Each row has a name. Each question is about the rows just above it. Places in a row count from 1.

F: [-0.72,-0.30,-0.05,-2.45,-0.76,-0.41,-0.16,+1.11,+0.36,+0.03,-0.74,-0.28,+3.10,+3.67,-0.82,+0.85,+1.16,+1.80,-1.32,+0.93,-4.89,-0.74,-0.75,+3.27,+2.50,-0.76,+1.45,+0.15,-2.65,+0.74,-1.45,-0.34,-1.39,-0.40,-0.68,+3.26,-1.25,+0.94,+0.40,-0.15,+0.15]
B: [-0.72,-0.37,+1.63,+2.52,-2.45,-1.90,-0.02,+1.58,+1.60,-0.38,+0.14,+0.87,+1.33,+1.03,+0.02,-1.06,-4.14,+0.67,+0.32,-3.03,-1.82,-0.20,-0.63,+2.84,-0.67,-1.06,+0.59,+0.34,+1.04,-1.12,+2.51,+1.74,-0.55,+1.45,-0.12,-3.27,+4.26,+1.09,+1.21,-0.48,+0.13]
N: [-2.82,+0.41,+1.18,+2.34,+1.28,+1.19,+0.07,+1.43,+1.79,-0.05,-1.10,-1.25,+1.49,+0.78,+0.47,+0.00,-1.26,-0.96,+0.46,+5.48,+3.28,-0.03,-1.12,+0.59,-0.88,+0.65,+0.49,-0.47,+0.05,-0.46,+0.79,+0.19,+0.58,+3.62,-0.65,+1.82,+1.90,+2.32,+3.09,-0.61,+1.26]
H: [-0.82,+1.05,-1.39,+2.39,-1.17,+1.91,+0.31,+1.27,-0.08,+0.26,+1.74,-2.55,+1.78,-1.37,+0.22,-3.38,-3.57,+0.90,-0.08,-2.45,+2.75,+0.54,+1.52,+1.29,+0.97,+0.41,+0.72,-0.92,-0.90,-4.74,+2.06,+0.78,+0.84,+1.49,+0.33,-4.81,+3.70,+0.27,+2.70,+0.35,+3.08]
V: [-3.55,+0.22,+0.69,-1.57,-0.60,-0.73,-0.25,-2.21,+2.50,+0.11,+0.29,+1.96,-2.42,+0.30,+0.72,-0.09,+4.65,+0.11,+0.83,-0.74,-3.33,+0.37,-0.03,-0.03,+0.36,+0.20,-1.36,+0.69,+1.83,-2.64,+0.26,+0.67,+0.27,+1.87,+0.12,+1.25,-2.45,-2.13,+1.42,-0.31,+0.87]
K: [+4.68,-0.15,-1.53,+1.37,+0.94,+0.30,-0.13,-1.53,-4.52,+0.04,+1.09,-0.02,-0.16,-0.79,-0.15,-1.64,+1.36,-0.61,+0.18,-3.05,+4.17,-0.54,+1.24,+2.31,-1.38,-1.50,+1.27,+0.19,+1.11,-2.24,+8.03,+1.06,-0.09,-5.39,+1.08,-0.40,+3.68,+1.15,-1.01,+0.95,+0.94]
Q: [-2.27,-1.11,-0.17,-2.07,+0.30,-0.46,-0.93,-1.48,+1.44,-0.30,+1.15,-1.68,+1.39,-1.60,-1.09,+2.22,-0.87,-1.02,-0.40,-1.50,+0.23,-0.86,+0.04,-0.75,-0.90,+0.88,+0.13,-0.92,+0.23,+0.55,+2.54,+1.78,-0.58,+2.18,-0.39,-3.81,+1.49,+2.74,+1.21,-0.46,-0.04]
U: [-2.18,+0.28,+2.01,-0.63,-0.91,+0.21,-0.12,+1.27,+2.12,-0.15,+1.43,+1.07,+0.46,-0.25,+0.79,+1.97,-3.14,-1.28,+0.24,-3.14,-4.83,+0.33,-1.43,+0.80,-2.00,+1.54,+0.43,-0.13,+0.36,+2.54,+3.76,+3.69,+1.21,+1.60,-0.39,-1.14,+3.37,+1.80,+0.06,-0.63,-1.58]
T: [-2.28,+0.87,+0.53,+1.47,-1.49,+0.66,+0.10,+0.49,+0.25,-0.32,+1.73,+1.64,+0.14,-0.48,-0.56,+5.01,+2.15,-0.36,-0.44,-0.65,-2.79,+0.06,-0.39,+0.19,-1.92,+0.16,-0.35,-1.88,+1.17,+4.85,+4.84,+0.31,+0.43,-0.15,+0.43,-1.51,+3.10,+1.04,-0.57,-0.18,+0.18]
C: [-2.27,-1.11,-0.17,-2.07,+0.30,-0.46,-0.93,-1.48,+1.44,-0.30,+1.15,-1.68,+1.39,-1.60,-1.09,+2.22,-0.87,-1.02,-0.40,-1.50,+0.23,-0.86,+0.04,-0.75,-0.90,+0.88,+0.13,-0.07,-1.00,+3.18,+2.68,+0.82,-0.09,-0.03,-0.36,+1.44,-1.48,+0.35,+0.97,-0.70,+0.15]
G: [+1.54,+0.14,-0.50,-0.91,-0.35,+0.97,+0.37,+1.65,-2.05,+0.13,-2.79,+1.08,+3.24,+2.89,+0.63,+3.35,-3.57,+1.27,+0.09,+2.25,-0.56,+0.25,-0.45,-0.31,+2.44,-1.08,-0.55,+1.90,-1.14,+1.35,-5.35,-1.67,-0.15,-2.25,+0.37,-0.24,+0.31,+2.27,-1.29,+0.12,+0.74]
How many entries does [-2.18,+0.28,+2.01,-0.63,-0.91,+0.21,-0.12,+1.27,+2.12,-0.15,+1.43,+1.07,+0.46,-0.25,+0.79,+1.97,-3.14,-1.28,+0.24,-3.14,-4.83,+0.33,-1.43,+0.80,-2.00,+1.54,+0.43,-0.13,+0.36,+2.54,+3.76,+3.69,+1.21,+1.60,-0.39,-1.14,+3.37,+1.80,+0.06,-0.63,-1.58] have?
41
tags:
[+1.39] -> Z523
[+0.47] -> Z136
[+3.25] -> Z575
[+3.24] -> Z434
[+1.38] -> Z814
[-0.63] -> Z380
[+1.78] -> Z935
[-2.42] -> Z540
[-0.16] -> Z663
[+0.46] -> Z242
Join U by its entry at place 13:
Z242
Count the entries of [+4.68,-0.15,-1.53,+1.37,+0.94,+0.30,-0.13,-1.53,-4.52,+0.04,+1.09,-0.02,-0.16,-0.79,-0.15,-1.64,+1.36,-0.61,+0.18,-3.05,+4.17,-0.54,+1.24,+2.31]:
24
How many entries does [-2.27,-1.11,-0.17,-2.07,+0.30,-0.46,-0.93,-1.48,+1.44,-0.30,+1.15,-1.68,+1.39,-1.60,-1.09,+2.22,-0.87,-1.02,-0.40,-1.50,+0.23,-0.86,+0.04,-0.75,-0.90,+0.88,+0.13,-0.92,+0.23,+0.55,+2.54,+1.78,-0.58,+2.18,-0.39,-3.81,+1.49,+2.74,+1.21,-0.46,-0.04] have?
41

M: [+1.11,+1.73,+0.95,+0.92,+2.08,+1.16,+0.91,+0.79,+1.81,+1.25,+1.88,+1.17,+1.94,+2.31,+1.31,+1.24,+2.13,+1.02]
S: [+1.85,+0.98,+2.51,+1.92,+0.70,+2.71,+2.70,+2.67,+0.74,+2.36,+0.97,+0.33,+0.67,+1.40,+1.09,+0.59,+1.00,+2.65]
J: [+0.66,+3.35,+1.63,+1.15,+1.86,+0.98,+2.51,+1.21,+2.11,+2.37,+3.55,+0.62,+1.70,+1.55,+0.81,+1.62,+2.07,+2.26]
P: [+1.14,+2.53,+2.54,+2.09,+1.06,+0.84,+3.60,+1.64,+1.38,+2.80,+1.85,+1.50,+2.31,+1.94,+1.16,+1.81,+1.34,+2.12]
The next 3 entries after [+2.31,+1.94]:
[+1.16,+1.81,+1.34]
How many entries does [+1.14,+2.53,+2.54,+2.09,+1.06,+0.84,+3.60,+1.64,+1.38,+2.80,+1.85,+1.50,+2.31,+1.94] have?
14
Give the next 3 entries after [+1.86,+0.98,+2.51].
[+1.21,+2.11,+2.37]
Number of entries in [+1.11,+1.73,+0.95,+0.92,+2.08,+1.16,+0.91,+0.79,+1.81,+1.25,+1.88,+1.17,+1.94,+2.31,+1.31,+1.24,+2.13,+1.02]:
18

